[-48 98 16 -2]
[75 -89 -48 51]
[0 -28 22 62]
->
[-2 51 62]
[16 -48 22]
[98 -89 -28]
[-48 75 0]

[92 -12 22]
[-4 -108 28]
->
[22 28]
[-12 -108]
[92 -4]

[50 -65 4 -6 -91 20]
[9 -8 14 -6 -91 6]
[11 6 -13 16 -86 12]
[-61 91 -17 -21 -69 5]
[-59 112 5 1 -58 0]
[34 -43 -10 9 -63 27]
[8 -38 17 -16 64 2]
[69 -86 -4 6 -53 21]
[23 -40 -2 14 55 -6]
[-82 103 14 2 1 1]
[37 -33 7 -27 34 -14]
[72 -83 -1 6 -61 7]
->
[20 6 12 5 0 27 2 21 -6 1 -14 7]
[-91 -91 -86 -69 -58 -63 64 -53 55 1 34 -61]
[-6 -6 16 -21 1 9 -16 6 14 2 -27 6]
[4 14 -13 -17 5 -10 17 -4 -2 14 7 -1]
[-65 -8 6 91 112 -43 -38 -86 -40 103 -33 -83]
[50 9 11 -61 -59 34 8 69 23 -82 37 72]

[15 -25 -39 40 63 -8]
[7 12 1 4 -32 12]
[18 18 -68 2 -36 49]
[-23 -6 -75 31 -12 -9]
[-19 -5 -21 36 32 -29]
[-21 -6 -22 -26 23 30]
[-6 20 -107 87 -2 1]
[10 -24 -31 -32 18 -42]
[13 11 23 -1 1 0]
[-41 15 -5 10 38 23]
->
[-8 12 49 -9 -29 30 1 -42 0 23]
[63 -32 -36 -12 32 23 -2 18 1 38]
[40 4 2 31 36 -26 87 -32 -1 10]
[-39 1 -68 -75 -21 -22 -107 -31 23 -5]
[-25 12 18 -6 -5 -6 20 -24 11 15]
[15 7 18 -23 -19 -21 -6 10 13 -41]

[-11 -9 4 96 -41 33 -56 21 38]
[38 -4 48 -34 -34 -21 78 -46 50]
[15 15 -12 67 1 25 -4 31 -102]
->
[38 50 -102]
[21 -46 31]
[-56 78 -4]
[33 -21 25]
[-41 -34 1]
[96 -34 67]
[4 48 -12]
[-9 -4 15]
[-11 38 15]

[87 3 16]
[37 41 -35]
[51 -19 2]
[42 -24 3]
[26 -22 -13]
[32 -21 -8]
->
[16 -35 2 3 -13 -8]
[3 41 -19 -24 -22 -21]
[87 37 51 42 26 32]

[50 -68 -47 2 12 -28 -3 -33 -10 -28 46 -31 -50]
[21 -7 -34 46 36 8 -43 19 -23 32 41 -83 -34]
[-46 32 -14 53 20 19 -51 28 -8 50 18 -68 -16]
[-43 34 39 -36 -36 4 47 -7 28 -13 -41 97 51]
[30 -25 -36 28 32 -5 -34 4 -34 16 38 -76 -46]
[-10 16 38 -32 -31 -5 33 -6 31 -25 -26 67 53]
->
[-50 -34 -16 51 -46 53]
[-31 -83 -68 97 -76 67]
[46 41 18 -41 38 -26]
[-28 32 50 -13 16 -25]
[-10 -23 -8 28 -34 31]
[-33 19 28 -7 4 -6]
[-3 -43 -51 47 -34 33]
[-28 8 19 4 -5 -5]
[12 36 20 -36 32 -31]
[2 46 53 -36 28 -32]
[-47 -34 -14 39 -36 38]
[-68 -7 32 34 -25 16]
[50 21 -46 -43 30 -10]

[81 74 72 -12 -30 53 13 86 55]
[-98 -44 -49 4 24 -49 -6 -50 -39]
->
[55 -39]
[86 -50]
[13 -6]
[53 -49]
[-30 24]
[-12 4]
[72 -49]
[74 -44]
[81 -98]
---
[-21 -30 53 40 -49]
[64 68 -27 102 -67]
[93 99 -82 41 -18]
[81 87 -69 39 -16]
[67 69 -46 43 -21]
->
[-21 -30]
[64 68]

[-72 43]
[18 95]
[-29 -53]
->
[-72 43]
[18 95]

[66 -77 39 -3 113]
[71 -19 -27 74 -15]
->
[66 -77]
[71 -19]

[111 -51 -3 -57 84]
[31 8 -5 29 -86]
[110 -38 -27 -50 -20]
->
[111 -51]
[31 8]

[-1 0 69 37]
[-87 7 -12 26]
[-16 35 41 51]
->
[-1 0]
[-87 7]

[-10 55]
[43 -28]
[105 -62]
->
[-10 55]
[43 -28]

[80 16 -12]
[-44 9 -7]
[-108 1 -13]
[41 3 -49]
[113 17 -15]
->
[80 16]
[-44 9]

[-1 -80]
[-7 -97]
[40 98]
[115 -19]
[-102 0]
->
[-1 -80]
[-7 -97]
